Here is a tiny trained network, its code and every weight. The questions are about switching its units off for an input and a class, where a switched-off unit gives its printed mean instead of its output.

import numpy as np


def w(rows, s, z=0):
    codes = np.array(rows[::2]) - 128.0
    scale = np.full(codes.shape[1], s)
    scale[-1] = z or s
    return codes * scale


def norm(h):
    return h / np.sqrt((h * h).mean(-1, keepdims=True) + 1e-5)


def f(y):
    return y / 2 * (1 + np.tanh(0.7978845608 * (y + 0.044715 * y**3)))


def log_softmax(a):
    a = a - a.max(-1, keepdims=True)
    return a - np.log(np.exp(a).sum(-1, keepdims=True))


def net(x, mask):
    res = np.array(x, float).reshape(1, 8) / 4 @ E
    u = 0
    for l in range(3):
        y = f(norm(res) @ A[l][:, :-1].T + A[l][:, -1])
        res = res + np.where(mask[u : u + 7], y, B[l][:, -1]) @ B[l][:, :-1]
        u += 7
    return log_softmax(norm(res)[-1] @ U[:, :-1].T + U[:, -1])


A, B = {}, {}
E = w([
[189,159,114,119,94,202,158,70,150],'x0',
[112,153,134,113,119,39,156,65,190],'x1',
[102,147,230,175,90,116,159,76,44],'x2',
[108,160,168,158,77,141,79,162,189],'x3',
[248,123,122,149,74,65,159,193,116],'x4',
[130,129,127,130,129,126,126,128,128],'x5',
[129,127,125,129,129,127,130,131,126],'x6',
[101,41,170,82,73,150,188,137,163],'x7',
],0.0016)
A[0] = w([
[97,156,223,206,104,127,193,103,54,21],'L0N0',
[87,6,140,97,41,152,195,129,161,2],'L0N1',
[126,143,155,95,146,35,110,44,197,38],'L0N2',
[92,4,133,96,49,153,194,132,165,31],'L0N3',
[146,117,28,86,166,158,119,202,234,112],'L0N4',
[103,156,217,227,109,127,195,94,55,34],'L0N5',
[115,140,114,138,124,130,149,138,129,122],'L0N6',
],0.0026,0.0013)
B[0] = w([
[158,98,94,29,94,105,29,109,142,163],'L0N0',
[173,215,187,78,217,118,123,169,130,161],'L0N1',
[99,173,59,116,77,191,177,220,60,122],'L0N2',
[159,226,189,71,221,116,125,166,134,171],'L0N3',
[128,103,183,79,74,84,58,62,85,246],'L0N4',
[149,105,107,3,79,102,20,103,124,171],'L0N5',
[134,124,130,125,130,129,121,125,128,125],'L0N6',
],0.0028,0.0012)
A[1] = w([
[171,48,165,166,167,250,64,201,57,109],'L1N0',
[97,177,125,130,100,14,210,48,205,43],'L1N1',
[157,88,48,97,157,129,100,149,208,12],'L1N2',
[166,133,125,149,99,78,148,183,116,151],'L1N3',
[96,159,107,109,156,132,121,93,144,28],'L1N4',
[156,93,11,84,191,139,98,189,254,53],'L1N5',
[139,175,42,236,129,104,73,78,92,2],'L1N6',
],0.0029,0.00068)
B[1] = w([
[44,237,40,39,48,43,211,129,141,252],'L1N0',
[88,162,44,58,82,214,122,234,33,173],'L1N1',
[118,152,206,155,95,139,139,85,51,138],'L1N2',
[77,115,107,147,151,147,126,92,164,163],'L1N3',
[153,108,128,159,113,128,137,157,121,125],'L1N4',
[121,140,253,101,37,87,90,34,4,189],'L1N5',
[138,148,232,32,175,136,156,176,146,184],'L1N6',
],0.0029,0.0013)
A[2] = w([
[157,57,68,79,194,86,205,59,80,189],'L2N0',
[97,158,154,151,55,121,84,151,253,4],'L2N1',
[66,95,130,140,181,36,95,175,129,37],'L2N2',
[33,119,150,115,176,213,105,94,119,243],'L2N3',
[197,195,122,123,103,215,161,31,174,168],'L2N4',
[232,99,145,167,70,85,160,212,89,207],'L2N5',
[167,234,80,182,201,116,48,118,90,153],'L2N6',
],0.0035,0.00033)
B[2] = w([
[132,207,186,215,122,202,46,177,134,199],'L2N0',
[173,169,133,168,217,193,118,122,28,208],'L2N1',
[193,34,115,173,71,161,183,149,112,187],'L2N2',
[222,144,64,162,131,72,159,75,211,229],'L2N3',
[82,4,129,181,128,44,130,223,86,251],'L2N4',
[65,135,73,135,195,152,130,8,214,217],'L2N5',
[114,80,209,37,116,163,202,147,190,178],'L2N6',
],0.0036,0.0019)
U = w([
[136,121,46,172,178,111,153,10,250,255],'0',
[142,106,188,50,52,86,26,41,70,169],'1',
[153,136,243,21,196,139,203,197,188,123],'2',
[123,2,101,207,99,96,161,214,91,140],'3',
[69,229,21,62,76,140,174,177,96,36],'4',
[155,206,162,225,183,210,70,158,80,34],'5',
],0.0074,0.0009)

Each question gives the input, the list of numbers given to net, and the class t.
The units are the neurons (one row each of A and B). Each row of codes is followed by its name. A weight is (code - 128) times the scale printed after its matrix; where a second scale follows, it is the last column's (A, B and U).
mask holds one flag per neuron, layer by layer. A switched-off neuron (its flag False) gives its mean, the last column of its row in B, instead of its output. The means were averaged over made-up inputs and are rounded, as every weight is.
A unit's drop is (log p(t) with every unit on - log p(t) with that unit switched off) / (log p(t) with every unit on - log p(t) with every unit switched off).
The circuit of an input: a set's keep is (log p(t) with only the set's units on - log p(t) with every unit switched off) / (log p(t) with every unit on - log p(t) with every unit switched off). Starting from the 12 units with the biggest drops (on a tie, the unit counted first), units are removed one at a time, each time the one whose removal leaves the highest keep (on an exact tie, the one counted first), for as long as the keep stays at least 0.8.
circuit, biggest first: the units of the circuit, biggest drop first
most important unit: the unit with the biggest drop
k most important neurons: the k neurons with the biggest drops, biggest first
drop of u: that unit's drop, to one decimal
input [7,0,4,1,-8,4,-2,4], class 0: most important unit => L2N3
input [2,-2,5,4,0,3,-7,-3], class 1: 3 most important neurons => (L0N5 L0N0 L2N0)
input [8,5,0,-5,-7,2,3,6], class 3: 4 most important neurons => (L2N4 L2N5 L1N0 L1N6)
input [2,-1,-4,3,-3,3,-7,2], class 1: 2 most important neurons => (L2N5 L2N0)
input [4,8,3,-5,-7,4,-5,-8], class 2: 2 most important neurons => (L2N6 L1N6)
input [8,2,0,5,-1,6,-2,7], class 3: 4 most important neurons => (L2N4 L1N6 L2N6 L1N0)
input [3,-8,-8,2,3,-4,0,-8], class 1: circuit, biggest first => (L1N5 L0N4)
input [-6,6,-8,2,-6,-8,-2,-1], class 1: 2 most important neurons => (L1N5 L2N5)
input [-2,-3,5,6,5,-4,-4,8], class 2: circuit, biggest first => (L0N3 L0N1)
input [-4,6,-3,5,6,0,7,1], class 0: 2 most important neurons => (L2N5 L1N0)
input [-4,-2,5,-2,5,0,-5,7], class 2: 3 most important neurons => (L0N3 L0N1 L2N3)
input [8,3,6,2,6,0,8,6], class 3: circuit, biggest first => (L2N4 L1N5)
input [2,8,7,-6,0,-8,-8,0], class 4: 3 most important neurons => (L1N1 L0N4 L0N2)
input [0,-8,5,5,-6,-8,-6,-6], class 4: most important unit => L1N0
input [-1,3,-5,1,6,-1,-8,-7], class 2: 2 most important neurons => (L2N6 L1N6)
input [-7,-7,8,1,5,7,1,8], class 1: circuit, biggest first => (L0N5 L2N4)
input [8,7,-3,-1,-6,2,-4,-8], class 2: 2 most important neurons => (L2N6 L1N6)
input [2,-2,3,1,2,7,5,5], class 2: 2 most important neurons => (L0N3 L0N1)
input [-6,-5,3,-4,2,-4,-8,-8], class 2: 2 most important neurons => (L2N6 L2N4)
input [-1,-2,0,4,3,-3,-8,3], class 5: most important unit => L2N1
input [-3,-8,-6,-3,4,-7,-6,-1], class 4: drop of L0N5 => 0.3
input [-4,8,5,-3,2,-2,0,-5], class 4: drop of L1N1 => 1.1
input [7,2,-4,-7,-2,6,-6,5], class 3: drop of L2N1 => 0.3
